Here is a tiny trained network, its code and every weight. The questions are about switching its units off for an input and a class, where a switched-off unit gives its printed mean instead of its output.

import numpy as np


def w(rows, s, z=0):
    codes = np.array(rows[::2]) - 128.0
    scale = np.full(codes.shape[1], s)
    scale[-1] = z or s
    return codes * scale


def norm(h):
    return h / np.sqrt((h * h).mean(-1, keepdims=True) + 1e-5)


def f(y):
    return y / 2 * (1 + np.tanh(0.7978845608 * (y + 0.044715 * y**3)))


def log_softmax(a):
    a = a - a.max(-1, keepdims=True)
    return a - np.log(np.exp(a).sum(-1, keepdims=True))


def net(x, mask):
    res = np.array(x, float).reshape(1, 5) / 4 @ E
    u = 0
    for l in range(2):
        y = f(norm(res) @ A[l][:, :-1].T + A[l][:, -1])
        res = res + np.where(mask[u : u + 9], y, B[l][:, -1]) @ B[l][:, :-1]
        u += 9
    return log_softmax(norm(res)[-1] @ U[:, :-1].T + U[:, -1])


A, B = {}, {}
E = w([
[121,228,38,136],'x0',
[237,114,99,64],'x1',
[124,128,129,123],'x2',
[27,74,62,3],'x3',
[129,134,127,124],'x4',
],0.0004)
A[0] = w([
[93,154,153,116,182],'L0N1',
[33,37,62,65,24],'L0N2',
[50,69,58,78,3],'L0N3',
[167,169,110,97,150],'L0N4',
[91,55,85,133,169],'L0N5',
[138,150,164,131,136],'L0N6',
[50,201,190,150,19],'L0N7',
[139,160,157,103,153],'L0N8',
[203,157,151,254,113],'L0N9',
],0.0018,0.00047)
B[0] = w([
[148,122,115,130,177],'L0N1',
[156,249,213,109,232],'L0N2',
[146,197,209,97,153],'L0N3',
[139,89,98,131,171],'L0N4',
[153,193,162,81,199],'L0N5',
[129,130,114,109,136],'L0N6',
[120,71,92,174,78],'L0N7',
[135,116,99,142,150],'L0N8',
[114,189,140,25,251],'L0N9',
],0.0013,0.00028)
A[1] = w([
[120,1,217,105,177],'L1N1',
[111,198,22,140,100],'L1N2',
[183,139,118,70,253],'L1N3',
[135,172,97,129,237],'L1N4',
[67,95,82,52,59],'L1N5',
[37,153,163,193,120],'L1N6',
[217,121,110,85,178],'L1N7',
[206,157,159,237,125],'L1N8',
[87,160,164,175,180],'L1N9',
],0.0028,0.00044)
B[1] = w([
[190,210,89,206,254],'L1N1',
[209,134,183,204,205],'L1N2',
[56,91,125,165,229],'L1N3',
[139,89,174,141,184],'L1N4',
[143,156,216,112,152],'L1N5',
[142,42,53,99,193],'L1N6',
[57,68,76,127,215],'L1N7',
[50,170,194,4,196],'L1N8',
[157,93,95,74,173],'L1N9',
],0.0022,0.00071)
U = w([
[73,204,229,10,155],'0',
[133,112,117,154,250],'1',
[216,189,122,232,49],'2',
[82,1,21,117,18],'3',
],0.0048,0.002)

Each question gives the input, the list of numbers given to net, and the class t.
The units are the neurons (one row each of A and B). Each row of codes is followed by its name. A weight is (code - 128) times the scale printed after its matrix; where a second scale follows, it is the last column's (A, B and U).
mask holds one flag per neuron, layer by layer. A switched-off neuron (its flag False) gives its mean, the last column of its row in B, instead of its output. The means were averaged over made-up inputs and are rounded, as every weight is.
A unit's drop is (log p(t) with every unit on - log p(t) with that unit switched off) / (log p(t) with every unit on - log p(t) with every unit switched off).
The circuit of an input: a set's keep is (log p(t) with only the set's units on - log p(t) with every unit switched off) / (log p(t) with every unit on - log p(t) with every unit switched off). Starting from the 12 units with the biggest drops (on a tie, the unit counted first), units are removed one at a time, each time the one whose removal leaves the highest keep (on an exact tie, the one counted first), for as long as the keep stays at least 0.8.
units of the circuit, in order: the units of the circuit, biggest drop first
most important unit: the unit with the biggest drop
k most important neurons: the k neurons with the biggest drops, biggest first
top k neurons in layer l: the k neurons of layer l with the biggest drops, biggest first
input [-1,-8,7,-7,5], class 3: units of the circuit, in order : [L1N6; L1N5; L1N9]
input [7,5,-1,3,-2], class 2: 2 most important neurons : [L1N2; L1N8]
input [0,-4,8,-3,-2], class 3: most important unit : L1N6
input [8,-7,-2,3,7], class 2: top 3 neurons in layer 1 : [L1N2; L1N7; L1N8]
input [-7,-5,-1,-7,-7], class 0: 3 most important neurons : [L1N8; L1N2; L0N9]
input [-8,5,7,5,0], class 2: units of the circuit, in order : [L1N1; L1N8; L1N6]
input [5,8,-3,-6,4], class 3: top 4 neurons in layer 0 : [L0N2; L0N3; L0N4; L0N5]
input [-4,3,2,2,1], class 2: 4 most important neurons : [L1N1; L1N8; L1N6; L0N9]
input [-3,-5,-7,-3,-2], class 3: 2 most important neurons : [L1N6; L1N2]
input [-6,8,7,-5,-3], class 3: 3 most important neurons : [L1N7; L0N2; L1N2]
input [-1,-8,8,-6,0], class 3: units of the circuit, in order : [L1N6; L0N2; L1N9]
input [6,8,0,-2,-2], class 3: units of the circuit, in order : [L1N7; L1N1]
input [1,6,-7,-4,1], class 3: top 2 neurons in layer 1 : [L1N7; L1N5]
input [7,-2,-1,-7,1], class 0: 2 most important neurons : [L1N8; L1N1]
input [-8,-6,2,0,0], class 2: units of the circuit, in order : [L1N1]
input [5,-8,-3,-4,0], class 3: 4 most important neurons : [L1N6; L1N1; L1N9; L1N8]
input [-8,-3,-3,6,3], class 2: 2 most important neurons : [L1N1; L1N8]
input [-3,-6,-3,-6,3], class 0: top 2 neurons in layer 1 : [L1N8; L1N7]
input [-6,-6,-2,-7,-3], class 0: top 4 neurons in layer 1 : [L1N8; L1N2; L1N7; L1N3]
input [6,-3,1,3,-3], class 2: units of the circuit, in order : [L1N2]
input [-4,3,2,-6,5], class 0: 2 most important neurons : [L1N8; L1N6]
input [8,-4,-7,3,-3], class 2: 3 most important neurons : [L1N2; L1N7; L1N8]
input [-8,6,6,0,5], class 2: 3 most important neurons : [L1N1; L1N6; L1N9]
input [-3,8,6,-1,3], class 3: 2 most important neurons : [L1N7; L1N2]
